Each row has a class, written after it, and each block has its own classes.
20 -37 -119 84 -135 -300 -326 50 -35 -30 113 85 570 278 139 -9 378 -108 26 196 239 -60 -136 40 -38 13 -106 25 -43 -> <27>
348 -99 -91 105 70 -262 53 58 -90 46 57 -73 348 304 -36 -14 274 66 82 86 165 -49 41 7 18 -6 -94 -58 -1 -> <116>
214 -26 6 179 77 -123 -189 161 10 -170 -40 7 311 326 48 -117 365 12 110 102 92 -10 62 33 -21 -62 -163 -107 123 -> <34>
417 -58 -33 174 211 -231 -17 120 -3 117 55 -72 433 484 7 -38 373 194 319 146 284 -87 209 447 78 44 -251 -287 116 -> <116>
273 -118 -145 167 93 -669 65 94 -118 149 49 -8 565 331 204 -30 603 -127 247 96 293 -72 41 302 19 21 -264 -21 -33 -> <27>
134 -34 -104 106 -36 -452 -153 86 -108 -99 -7 2 326 211 99 -123 450 -138 44 138 119 2 1 -80 -28 -49 -135 79 30 -> <27>
128 -88 -98 126 -42 -478 -71 26 -88 105 52 6 410 160 152 -19 468 -115 169 132 175 -45 25 103 -41 -17 -138 95 -9 -> <27>
225 -49 -143 100 -91 -499 -102 12 -112 -8 50 -6 436 187 46 -35 426 -111 46 174 119 -16 6 -251 -63 -43 -35 166 -69 -> <27>
194 3 10 164 77 -156 -232 101 -13 -152 -59 -19 263 299 28 -138 363 30 128 129 65 21 94 18 -17 -56 -151 -102 128 -> <34>
453 20 -46 145 69 -307 -18 57 -102 50 11 -112 284 261 -90 -59 290 97 140 165 127 -23 183 -121 11 39 -69 -1 71 -> <116>
174 8 20 163 60 -183 -231 104 -28 -25 -24 -17 269 319 74 -116 348 76 180 225 124 -33 186 191 60 -11 -144 -158 130 -> <34>
295 -73 -95 101 44 -376 11 14 -70 61 83 -11 436 259 49 13 374 28 175 81 227 -68 91 122 -7 30 -136 -29 -18 -> <27>
166 -63 -155 108 -36 -523 -48 57 -104 49 59 20 486 217 110 -31 468 -172 101 147 202 -54 -112 -21 -70 -26 -158 91 -28 -> <27>
200 -22 23 155 109 -142 -229 139 -1 -53 -38 -28 296 358 83 -78 375 115 227 150 164 -40 175 329 41 -2 -193 -220 136 -> <34>
299 -41 16 178 150 -255 -52 157 -28 -42 -60 -31 321 299 33 -123 401 31 232 85 139 -28 115 227 -14 -45 -230 -159 147 -> <34>
209 -5 17 172 60 -39 -230 135 -5 -104 -14 -14 265 284 9 -113 331 50 145 148 90 -10 121 79 -16 -40 -142 -119 100 -> <34>
220 -55 -91 133 1 -417 -86 49 -54 53 47 -8 457 244 73 -43 440 -51 214 146 194 -47 35 76 -31 -64 -135 15 -9 -> <27>
199 -53 -72 154 -49 -485 -63 17 -108 87 61 -7 441 113 81 -58 405 -134 216 170 148 -21 9 -36 -64 -39 -96 117 -4 -> <27>
178 44 44 168 -4 -195 -323 128 -39 -125 -91 -29 217 251 26 -169 370 9 106 216 55 10 142 -70 -7 -62 -98 -24 132 -> <34>
255 1 22 140 75 -168 -194 100 -5 -50 -8 -39 293 287 16 -112 361 81 218 170 112 -27 181 139 6 -17 -129 -124 140 -> <34>
170 76 109 162 -107 -121 -194 41 -45 77 42 -115 142 -122 -93 -118 163 27 240 215 -124 71 143 -341 -107 -85 134 170 75 -> <116>
403 -29 -34 156 40 -333 62 -68 -87 281 69 -105 277 146 -28 9 274 174 301 138 154 -60 274 103 2 34 -31 -10 17 -> <116>
235 -14 32 167 121 -134 -190 165 1 -68 -36 -9 288 338 26 -117 338 84 230 126 133 -21 151 240 34 -15 -190 -179 176 -> <34>

A new block, with new classes.
-82 277 66 -115 283 -186 38 52 51 -103 -101 15 100 458 14 161 -87 147 11 44 287 -238 -16 196 360 156 -33 50 -297 -> <121>
6 168 55 -107 176 -164 -24 -19 50 -17 -47 -46 -4 100 22 -28 -91 -64 34 -5 168 -221 -28 106 330 86 17 27 -224 -> <121>
-151 -127 -49 234 35 -28 69 17 46 21 40 51 -124 122 2 161 103 281 30 -2 -62 44 -9 7 -82 -48 5 52 31 -> <83>
60 -23 8 34 -113 96 -7 -3 -49 -28 -38 21 122 -30 13 -25 45 2 -80 50 3 129 51 -39 -189 -31 -8 -4 160 -> <62>
-147 45 -2 56 192 -124 47 12 93 19 48 -3 -133 162 15 96 -27 153 100 -24 46 -167 -48 66 238 52 11 36 -200 -> <83>
-108 92 29 56 149 -138 39 -4 60 3 -1 1 -33 145 -3 57 -15 105 52 20 97 -124 -2 89 171 61 3 26 -148 -> <62>
-51 100 14 8 102 19 55 116 28 -115 -96 19 154 398 6 169 38 245 -40 56 124 48 35 84 6 60 -58 8 -12 -> <62>
-106 -97 -23 138 17 -4 46 -16 29 36 77 17 -132 12 16 88 25 136 54 5 -86 7 -12 -28 -30 -31 5 16 12 -> <83>
104 -74 -15 8 -175 189 -8 37 -53 -38 -50 20 117 -71 -18 -4 56 -25 -79 19 -101 235 50 -99 -307 -98 5 -23 250 -> <62>
-113 15 33 157 45 -154 21 -54 20 43 21 30 -10 -45 -23 -2 8 71 20 45 151 -92 9 85 64 32 38 13 -85 -> <62>
-175 -83 -13 185 99 -99 46 -40 61 64 99 27 -202 0 -18 68 37 195 99 -24 -20 -89 -40 67 69 20 18 29 -69 -> <83>
133 -43 -14 -63 -140 172 -9 95 -63 -59 -68 10 115 41 15 12 53 -38 -95 27 -91 208 24 -85 -245 -59 -32 -64 215 -> <121>
74 233 36 -276 180 -35 11 69 45 -84 -129 -58 115 310 35 58 -86 -44 9 25 120 -127 -5 79 295 92 -85 6 -193 -> <121>
-145 31 51 122 122 -303 -40 -165 27 135 95 -13 -144 -282 -16 -173 -91 -117 104 -39 149 -318 -70 101 327 60 81 49 -271 -> <121>
-16 -34 -60 37 21 201 84 172 13 -111 -60 47 76 411 9 272 104 296 -43 55 -96 228 54 -56 -191 -32 -60 13 167 -> <83>

Next block, with new classes.
-28 61 -111 56 41 -28 -14 -31 -70 16 122 74 24 -18 57 -7 -34 4 62 -93 -22 -25 46 50 59 -61 -111 -74 30 -> <129>
14 39 -114 62 130 25 -73 23 -25 0 127 148 50 167 -16 157 11 113 -151 216 -46 -53 50 -185 67 0 -81 -120 -13 -> <103>
-38 138 -141 -91 14 82 62 -43 -85 66 103 -19 138 -90 -56 30 -2 109 -82 149 -20 -49 153 -1 34 34 -380 17 23 -> <79>
-51 60 26 -36 -48 -58 18 12 -35 -22 62 1 24 -151 78 3 -25 4 110 -62 37 -3 -40 68 -12 44 -58 107 14 -> <129>
-41 161 -15 19 23 -13 -36 20 -163 -34 260 65 14 -17 -17 -53 -79 8 134 -223 -3 -15 92 40 95 32 -272 -35 32 -> <79>
65 7 25 20 30 1 -8 43 -41 -28 90 101 -6 83 57 53 19 -13 18 23 -59 15 -22 16 14 10 -46 -8 -68 -> <79>
-18 20 -43 -39 -22 -66 46 3 -10 -41 29 -69 23 -116 140 8 -15 16 21 18 27 -14 13 51 -28 -7 -10 132 79 -> <129>
-36 53 -36 90 53 -41 -12 60 56 -13 72 177 -6 -9 33 107 79 21 -36 105 -19 -25 -81 56 2 -2 -6 -11 4 -> <103>
-49 113 -128 54 16 76 1 -14 32 61 60 46 12 -200 -20 2 34 32 -12 20 -17 -58 -21 101 -20 20 -195 -11 48 -> <103>
22 -82 -68 9 35 -17 37 9 93 -2 -11 22 54 -16 52 88 24 -6 -130 143 29 -24 16 4 4 -13 -15 -15 1 -> <103>
-13 17 56 -89 -14 -37 7 35 40 -49 24 -31 47 -89 67 79 28 29 -2 168 8 6 51 33 -26 -15 -114 156 15 -> <103>
-61 72 7 88 105 -21 -79 100 -43 -32 223 202 15 76 44 122 74 10 23 141 -57 -31 -44 85 53 16 -131 -42 2 -> <79>
-23 185 -61 43 71 23 -80 17 -205 -1 291 61 47 77 -44 -16 -75 24 86 -102 -22 -61 147 82 101 56 -348 -118 11 -> <79>
-8 -4 -32 88 85 12 -49 87 72 -2 98 191 9 172 7 130 77 -17 -78 231 -50 -60 -70 40 35 -7 -17 -76 -7 -> <103>
-17 32 -18 77 80 -6 -65 77 -12 -14 138 138 -8 151 -11 83 31 -24 -12 76 -56 -54 -57 18 34 14 -33 -67 -29 -> <79>
-47 55 -94 25 86 1 2 41 55 -2 134 132 52 -78 54 167 91 11 -52 254 0 -52 -3 105 4 18 -100 4 16 -> <103>
-72 58 15 63 -73 -2 -14 48 45 5 126 107 13 -126 -53 14 70 34 27 113 -38 -37 -22 79 -34 14 -221 64 12 -> <103>
-24 29 98 -41 23 -44 4 81 -32 -69 143 81 34 -58 87 118 48 14 17 183 18 -22 6 43 24 6 -82 125 36 -> <103>
-59 75 -43 -41 0 -74 54 -9 8 62 34 -45 30 -253 103 -35 4 -18 143 -125 34 -2 -4 63 -10 37 -55 148 40 -> <129>
-10 66 -88 52 93 -63 -34 6 -99 -8 157 89 15 24 115 101 -27 2 41 17 -10 -30 -1 35 103 32 -22 -47 3 -> <79>
-21 59 -48 83 86 -18 -41 62 -77 -28 183 111 1 116 18 60 -23 -25 11 23 -12 32 11 51 45 19 -97 -95 -15 -> <79>
-78 142 -9 -56 -13 -2 23 38 -73 3 184 10 50 -214 54 27 9 41 76 10 57 -35 125 103 -4 40 -358 165 24 -> <129>
-61 139 48 106 75 -40 -88 84 -176 -38 333 151 -19 71 15 31 -10 4 163 -75 -2 -17 23 99 55 25 -209 3 -6 -> <79>
2 71 8 71 25 27 -17 16 -83 -20 175 135 -26 61 -108 -8 -1 -2 65 -68 -33 -21 11 66 52 11 -154 -86 -19 -> <79>

Next block, with new classes.
-75 175 -64 20 -170 35 -325 605 31 -152 -131 -245 221 -46 -79 -61 161 -113 198 -78 63 -58 166 156 190 -81 -5 1 90 -> <95>
-173 396 276 -14 -397 69 -277 275 29 -297 -297 -121 252 -188 69 -277 178 107 274 23 141 268 147 4 62 -218 57 395 49 -> <32>
59 569 -297 -81 -229 163 -47 488 -79 -120 -210 139 306 -100 92 -93 602 254 269 121 90 176 130 150 406 -317 -545 151 -29 -> <66>
-354 724 -2 45 -585 205 -286 627 -94 -348 -280 -360 579 -588 -138 -144 300 14 146 -33 229 311 56 -16 167 -286 -274 425 -20 -> <66>
-153 365 60 100 -313 105 -198 370 -70 -172 -172 -59 400 -185 -117 -274 224 34 284 -97 86 -28 222 14 43 -227 -145 56 -13 -> <66>
-245 450 16 -121 -503 -44 -142 359 18 -168 -124 -298 460 -156 -260 -119 265 -28 70 -151 152 107 58 -40 -123 -283 -119 232 78 -> <66>
-139 315 110 -18 -544 -52 -323 250 158 -368 -173 -177 81 -111 25 -68 242 -48 169 39 167 49 87 95 60 -108 61 166 53 -> <32>
-252 532 66 -61 -501 57 -500 378 35 -483 -218 -166 319 -253 -113 -164 303 -79 145 222 235 197 38 68 220 -296 -198 295 121 -> <32>
-33 278 193 55 -574 -47 -280 312 109 -213 -208 -62 243 -180 38 -298 133 20 206 70 33 168 194 58 245 -70 -57 306 80 -> <32>
-49 349 150 112 -264 48 -71 276 -175 -167 -253 -396 384 -139 -221 21 116 -117 240 -146 194 -156 196 22 -17 -258 -24 44 -105 -> <95>
-214 154 146 77 -323 55 -98 178 64 -260 -196 -141 252 -89 -137 -132 287 -32 56 148 124 177 30 49 5 -224 -98 22 39 -> <92>
-261 434 157 -21 -487 -48 -356 355 74 -320 -359 -267 307 -209 -101 -223 278 154 221 48 143 140 58 -46 -494 -243 -63 234 27 -> <66>
-220 457 115 39 -565 -102 -394 276 -31 -111 -61 -164 315 -147 126 -141 82 43 111 291 209 213 83 62 134 -274 -3 334 87 -> <32>
-152 399 24 -69 -259 -20 -235 484 93 -343 -326 -214 136 7 -27 -66 283 -18 175 229 74 121 105 79 247 -188 151 136 147 -> <95>
-192 534 39 19 -550 -11 -217 354 -52 -272 -225 -173 415 -311 -234 -209 223 8 143 22 31 197 152 -53 172 -333 -50 138 78 -> <66>
-242 664 206 -87 -603 -16 -250 553 -112 -116 -302 -209 424 -249 -145 -259 376 -25 205 55 321 208 127 -1 154 -335 -358 459 47 -> <66>
-124 393 115 169 -101 -126 1 322 79 -345 -99 -44 394 65 -255 -128 454 12 173 152 -4 -34 19 60 -62 -486 143 49 -27 -> <95>
-279 353 146 -70 -468 141 -84 198 43 -342 -242 -127 346 -175 -324 -214 411 -96 75 -122 201 110 57 -62 78 -134 -204 41 -75 -> <92>
-64 514 -78 17 -508 119 -405 357 89 -317 -340 -239 322 -325 -34 -284 371 65 178 -1 296 268 79 -129 163 -181 -334 325 181 -> <92>
-146 109 318 64 -196 42 -155 352 11 -265 -227 -243 187 34 -120 3 133 -83 114 193 246 27 107 127 172 -143 11 72 -52 -> <95>
-188 466 257 -47 -445 -63 -46 237 -14 -179 -78 -147 389 -47 -158 -6 259 30 206 187 127 79 135 -32 14 -275 45 194 -26 -> <92>
-351 520 125 -38 -238 240 -348 370 53 -483 -324 -351 365 -177 -219 -160 307 39 95 -74 262 119 100 -23 156 -278 -309 158 93 -> <66>
-209 427 250 -160 -158 -27 -132 219 106 -377 -348 -116 181 -22 1 -263 245 12 169 146 108 154 205 -68 311 -269 -41 178 43 -> <32>
-28 280 21 -257 -193 24 -169 319 -55 -214 -10 -123 269 -88 -128 -313 350 91 161 58 163 115 189 1 145 -300 -222 169 100 -> <92>
-201 395 246 -39 -488 89 -171 489 -60 -122 -202 -181 413 -163 -237 -257 85 -17 217 -162 60 59 236 68 167 -147 -31 248 30 -> <66>
